Below are the code and all the weights of a small trained network. Each question names an input and a target symbol and asks about switching units off, where a switched-off unit gives its printed mean instead of its output.

import numpy as np


def w(rows, s, z=0):
    codes = np.array(rows[::2]) - 128.0
    scale = np.full(codes.shape[1], s)
    scale[-1] = z or s
    return codes * scale


def norm(h):
    return h / np.sqrt((h * h).mean(-1, keepdims=True) + 1e-5)


def f(y):
    return y / 2 * (1 + np.tanh(0.7978845608 * (y + 0.044715 * y**3)))


def softmax(a):
    e = np.exp(a - a.max(-1, keepdims=True))
    return e / e.sum(-1, keepdims=True)


def log_softmax(a):
    a = a - a.max(-1, keepdims=True)
    return a - np.log(np.exp(a).sum(-1, keepdims=True))


def net(x, mask):
    ids = ['αβγδεζηθλμξπστφω'.index(c) for c in x.split()]
    T = len(ids)
    res = E[ids] + P[:T]
    u = 0
    for l in range(2):
        q, k, v = (norm(res) @ M[l].T for M in (Q, K, V))
        z = softmax(np.where(np.tri(T) > 0, q @ k.T / 4**0.5, -1e9)) @ v
        res = res + np.where(mask[u], z, O[l][:, -1]) @ O[l][:, :-1]
        u += 1
        y = f(norm(res) @ A[l][:, :-1].T + A[l][:, -1])
        res = res + np.where(mask[u : u + 8], y, B[l][:, -1]) @ B[l][:, :-1]
        u += 8
    return log_softmax(norm(res)[-1] @ U[:, :-1].T + U[:, -1])


Q, K, V, O, A, B = {}, {}, {}, {}, {}, {}
E = w([
[127,143,105,117,111,114,156],'α',
[138,162,132,143,112,127,119],'β',
[155,147,113,150,126,90,126],'γ',
[143,88,112,115,106,123,160],'δ',
[140,142,99,120,103,113,152],'ε',
[143,108,106,99,116,109,146],'ζ',
[138,173,101,134,120,126,128],'η',
[75,87,121,77,143,123,155],'θ',
[152,149,124,169,92,158,94],'λ',
[123,169,119,161,85,144,151],'μ',
[143,135,109,100,140,149,47],'ξ',
[111,31,123,114,87,82,172],'π',
[100,128,114,92,190,157,139],'σ',
[120,125,80,143,3,67,198],'τ',
[57,114,95,115,113,135,114],'φ',
[122,135,142,161,144,180,128],'ω',
],0.021)
P = w([
[68,159,129,211,238,36,108],'0',
[200,100,2,199,169,90,145],'1',
[89,150,151,183,197,81,118],'2',
[213,103,2,174,133,120,171],'3',
[97,149,163,158,164,111,124],'4',
[219,95,18,144,95,145,192],'5',
[105,145,177,138,135,140,134],'6',
[219,82,45,118,57,169,206],'7',
[113,138,194,116,98,169,152],'8',
[230,76,48,80,29,192,222],'9',
[103,146,184,126,126,153,124],'10',
],0.0084)
Q[0] = w([
[119,92,216,128,167,63,89],'L0H0',
[88,145,252,167,140,56,111],'L0H0',
[148,199,169,59,115,57,131],'L0H0',
[99,139,108,169,207,139,118],'L0H0',
],0.015)
K[0] = w([
[142,99,142,169,166,22,149],'L0H0',
[159,122,146,170,150,7,106],'L0H0',
[168,202,96,110,102,27,168],'L0H0',
[97,163,116,173,176,134,114],'L0H0',
],0.015)
V[0] = w([
[255,196,219,68,75,94,216],'L0H0',
[91,110,98,149,15,59,46],'L0H0',
[109,150,71,35,174,58,111],'L0H0',
[20,138,81,162,117,194,166],'L0H0',
],0.0051)
O[0] = w([
[128,170,86,213,252,3,148,10],'L0H0',
[77,191,86,94,1,79,92,118],'L0H0',
[234,231,186,60,104,134,198,247],'L0H0',
[34,158,133,37,150,227,105,247],'L0H0',
],0.0056,0.0015)
A[0] = w([
[147,130,184,77,216,84,114,210],'L0N0',
[150,71,67,123,116,165,158,171],'L0N1',
[32,165,246,108,122,90,129,61],'L0N2',
[162,141,111,190,142,176,170,67],'L0N3',
[93,74,161,103,193,132,165,4],'L0N4',
[175,131,81,100,136,136,67,103],'L0N5',
[69,158,172,75,192,135,146,220],'L0N6',
[115,176,193,156,174,184,134,59],'L0N7',
],0.012,0.0039)
B[0] = w([
[128,105,156,78,89,174,93,177],'L0N0',
[118,149,141,166,180,161,99,254],'L0N1',
[157,130,251,94,183,132,163,162],'L0N2',
[123,97,122,75,171,150,151,170],'L0N3',
[130,80,156,189,131,176,92,149],'L0N4',
[106,119,132,138,129,151,182,191],'L0N5',
[175,158,74,130,110,105,191,203],'L0N6',
[117,164,95,205,94,96,110,160],'L0N7',
],0.014,0.0068)
Q[1] = w([
[131,149,135,52,59,46,2],'L1H0',
[169,76,59,178,95,143,234],'L1H0',
[84,233,200,169,180,62,166],'L1H0',
[166,185,181,207,166,91,112],'L1H0',
],0.0081)
K[1] = w([
[157,188,116,59,174,70,2],'L1H0',
[57,63,67,148,9,142,254],'L1H0',
[234,214,167,175,199,88,177],'L1H0',
[181,118,143,210,187,73,115],'L1H0',
],0.0075)
V[1] = w([
[62,172,158,107,80,136,69],'L1H0',
[188,137,151,114,180,132,2],'L1H0',
[157,172,91,142,34,98,106],'L1H0',
[90,27,191,166,82,88,178],'L1H0',
],0.0052)
O[1] = w([
[141,147,127,128,81,225,120,62],'L1H0',
[150,158,191,188,145,152,202,12],'L1H0',
[193,142,97,139,136,154,82,150],'L1H0',
[120,2,113,145,122,128,107,6],'L1H0',
],0.007,0.0021)
A[1] = w([
[151,142,134,122,51,71,118,93],'L1N0',
[145,140,92,74,136,165,183,112],'L1N1',
[115,101,113,38,162,130,7,106],'L1N2',
[115,125,128,159,87,174,84,55],'L1N3',
[132,115,183,7,150,137,153,1],'L1N4',
[116,166,155,80,74,111,158,121],'L1N5',
[125,148,42,113,90,98,134,80],'L1N6',
[201,121,87,158,147,183,179,45],'L1N7',
],0.012,0.0083)
B[1] = w([
[157,26,127,161,187,86,139,160],'L1N0',
[132,62,148,112,77,123,83,253],'L1N1',
[207,129,136,173,90,165,102,135],'L1N2',
[113,139,136,63,165,32,83,135],'L1N3',
[199,107,13,254,153,181,174,145],'L1N4',
[59,129,78,124,153,121,131,197],'L1N5',
[154,125,178,108,177,241,79,159],'L1N6',
[132,127,149,163,74,54,179,233],'L1N7',
],0.01,0.0065)
U = w([
[138,144,167,185,7,98,153,105],'α',
[195,119,175,149,168,54,83,148],'β',
[19,177,163,120,136,112,177,185],'γ',
[100,151,144,137,121,54,44,216],'δ',
[32,141,25,147,126,172,187,25],'ε',
[135,140,78,61,140,63,193,139],'ζ',
[152,179,254,116,157,107,122,179],'η',
[229,84,51,163,124,153,60,1],'θ',
[194,97,225,93,172,208,188,70],'λ',
[61,66,217,85,123,86,149,188],'μ',
[135,111,159,39,206,104,93,196],'ξ',
[188,224,106,144,174,147,109,118],'π',
[75,171,94,247,105,141,126,45],'σ',
[78,114,185,187,204,207,73,135],'τ',
[46,42,65,138,108,63,112,123],'φ',
[91,143,139,54,88,182,95,217],'ω',
],0.0095,0.0048)

Each question gives the input, a string of symbols that net reads in full, and the target symbol t.
The units are the heads (4 rows each of Q, K, V and O) and the neurons (one row each of A and B). Each row of codes is followed by its name. A weight is (code - 128) times the scale printed after its matrix; where a second scale follows, it is the last column's (O, A, B and U).
mask holds one flag per unit, layer by layer, with each layer's heads first. A switched-off unit (its flag False) gives its mean, the last column of its rows in O or B, instead of its output. The means were averaged over made-up inputs and are rounded, as every weight is.
A unit's drop is (log p(t) with every unit on - log p(t) with that unit switched off) / (log p(t) with every unit on - log p(t) with every unit switched off).
The circuit of an input: a set's keep is (log p(t) with only the set's units on - log p(t) with every unit switched off) / (log p(t) with every unit on - log p(t) with every unit switched off). Starting from the 12 units with the biggest drops (on a tie, the unit counted first), units are removed one at a time, each time the one whose removal leaves the highest keep (on an exact tie, the one counted first), for as long as the keep stays at least 0.8.
circuit, biggest first: the units of the circuit, biggest drop first
most important unit: the unit with the biggest drop
top k neurons: the k neurons with the biggest drops, biggest first
k most important neurons of layer l: the k neurons of layer l with the biggest drops, biggest first
input η γ η η, target ζ: top 2 neurons -> (L0N3, L0N5)
input ξ ξ ε α, target α: 2 most important neurons of layer 1 -> (L1N7, L1N1)
input σ μ σ β, target λ: circuit, biggest first -> (L0H0)
input α ω τ α δ θ σ μ, target λ: top 2 neurons -> (L0N3, L0N1)
input μ ε θ ξ μ, target γ: 3 most important neurons of layer 0 -> (L0N7, L0N2, L0N1)
input ε ξ λ λ ξ β σ γ, target λ: top 3 neurons -> (L0N1, L0N3, L0N6)
input λ β σ φ θ ε α δ γ μ, target ε: top 2 neurons -> (L0N1, L0N2)
input θ δ τ π, target θ: 2 most important neurons of layer 0 -> (L0N5, L0N1)
input λ λ ξ γ ξ η λ, target δ: circuit, biggest first -> (L1N3, L0N2)
input σ μ η γ θ η η ξ σ ξ, target λ: circuit, biggest first -> (L0N5, L0H0)
input α ξ μ, target γ: top 4 neurons -> (L0N2, L0N7, L0N1, L1N5)
input ξ ξ ζ δ ξ η ω η ε, target ξ: top 2 neurons -> (L1N6, L0N1)
input θ α λ, target δ: top 2 neurons -> (L1N3, L0N6)
input α ε δ ε ω δ γ α ξ ξ, target α: circuit, biggest first -> (L1N7, L0H0, L0N5)
input ε γ ξ γ, target α: circuit, biggest first -> (L0H0, L1N7)
input π β α ζ σ, target α: top 2 neurons -> (L0N6, L0N7)
input μ γ ξ τ, target θ: circuit, biggest first -> (L1N6, L1H0)
input ζ ξ η ξ φ β ω λ ω ξ, target τ: circuit, biggest first -> (L0H0, L0N1)
input φ ζ α β ζ ξ α ε, target α: 2 most important neurons of layer 0 -> (L0N1, L0N6)
input ζ τ λ ω σ θ τ θ, target θ: most important unit -> L1H0
input τ σ δ λ ξ, target ω: top 3 neurons -> (L0N2, L0N5, L0N3)
input σ γ β σ σ η ε μ η, target π: most important unit -> L1N6
input γ δ ε α α ξ μ α, target α: 2 most important neurons of layer 0 -> (L0N1, L0N5)
input σ δ π η η σ π ξ ξ τ ζ, target θ: 2 most important neurons of layer 0 -> (L0N1, L0N0)
input ξ α λ α τ α α ξ σ μ, target λ: top 4 neurons -> (L0N3, L0N1, L0N6, L0N7)
input μ ξ τ π μ γ ξ ξ, target α: top 3 neurons -> (L1N7, L0N5, L0N1)
input α β λ γ τ τ α, target ζ: top neuron -> (L0N2)
input ξ α λ β, target σ: top 2 neurons -> (L0N1, L0N6)
